Below is a small trained network, with its code and all its weights. Each question gives an input and a class and asks what happens when units are switched off, that is, made to give their printed mean instead of their output.

import numpy as np


def w(rows, s, z=0):
    codes = np.array(rows[::2]) - 128.0
    scale = np.full(codes.shape[1], s)
    scale[-1] = z or s
    return codes * scale


def f(y):
    return np.maximum(y, 0)


def log_softmax(a):
    a = a - a.max(-1, keepdims=True)
    return a - np.log(np.exp(a).sum(-1, keepdims=True))


def net(x, mask):
    res = np.array(x, float).reshape(1, 3) / 4 @ E
    y = f(res @ A[0][:, :-1].T + A[0][:, -1])
    res = res + np.where(mask, y, B[0][:, -1]) @ B[0][:, :-1]
    return log_softmax(res[-1] @ U[:, :-1].T + U[:, -1])


A, B = {}, {}
E = w([
[237,192,53,112],'x0',
[139,2,98,76],'x1',
[62,229,1,87],'x2',
],0.0087)
A[0] = w([
[193,81,201,146,206],'n0',
[47,183,116,150,254],'n1',
[94,244,124,199,209],'n2',
[172,166,122,202,216],'n3',
[109,169,55,77,177],'n4',
[154,190,193,183,225],'n5',
[131,148,189,178,175],'n6',
[177,190,162,171,244],'n7',
[17,213,5,95,166],'n8',
[57,156,93,177,249],'n9',
[195,112,75,134,145],'n10',
[147,105,162,178,173],'n11',
[169,102,73,135,133],'n12',
[159,100,58,78,189],'n13',
],0.011,0.0043)
B[0] = w([
[71,178,149,198,216],'n0',
[191,106,4,64,200],'n1',
[172,151,38,198,214],'n2',
[54,88,140,97,177],'n3',
[171,170,80,231,200],'n4',
[98,97,118,195,193],'n5',
[60,76,107,156,177],'n6',
[61,46,149,119,190],'n7',
[97,145,1,193,255],'n8',
[163,124,17,53,190],'n9',
[175,182,147,100,170],'n10',
[64,127,143,198,176],'n11',
[169,157,98,135,159],'n12',
[156,187,22,130,184],'n13',
],0.0075,0.014)
U = w([
[91,141,76,112,73],'0',
[24,120,178,174,196],'1',
[114,214,231,26,4],'2',
[161,137,203,69,6],'3',
[194,185,97,119,222],'4',
[137,154,174,39,3],'5',
[85,101,104,4,163],'6',
],0.012,0.0066)

Each question gives the input, the list of numbers given to net, and the class t.
The units are the neurons (one row each of A and B). Each row of codes is followed by its name. A weight is (code - 128) times the scale printed after its matrix; where a second scale follows, it is the last column's (A, B and U).
mask holds one flag per neuron, in row order. A switched-off neuron (its flag False) gives its mean, the last column of its row in B, instead of its output. The means were averaged over made-up inputs and are rounded, as every weight is.
A unit's drop is (log p(t) with every unit on - log p(t) with that unit switched off) / (log p(t) with every unit on - log p(t) with every unit switched off).
The circuit of an input: a set's keep is (log p(t) with only the set's units on - log p(t) with every unit switched off) / (log p(t) with every unit on - log p(t) with every unit switched off). Starting from the 12 units with the biggest drops (on a tie, the unit counted first), units are removed one at a time, each time the one whose removal leaves the highest keep (on an exact tie, the one counted first), for as long as the keep stays at least 0.8.
units of the circuit, in order: the units of the circuit, biggest drop first
top k neurons: the k neurons with the biggest drops, biggest first
drop when u is switched off: that unit's drop, to one decimal
input [0,2,-1], class 1: units of the circuit, in order	n1, n9
input [5,-8,-2], class 1: units of the circuit, in order	n7, n5
input [1,-2,8], class 4: units of the circuit, in order	n4, n2
input [-8,5,4], class 6: units of the circuit, in order	n2, n0, n4
input [-8,8,1], class 6: units of the circuit, in order	n4, n8
input [5,-8,1], class 0: top 3 neurons	n7, n3, n5
input [-3,0,6], class 4: top neuron	n7
input [-7,4,1], class 6: drop when n0 is switched off	0.1
input [4,-7,1], class 0: drop when n7 is switched off	0.6
input [-5,-1,8], class 4: drop when n6 is switched off	0.2
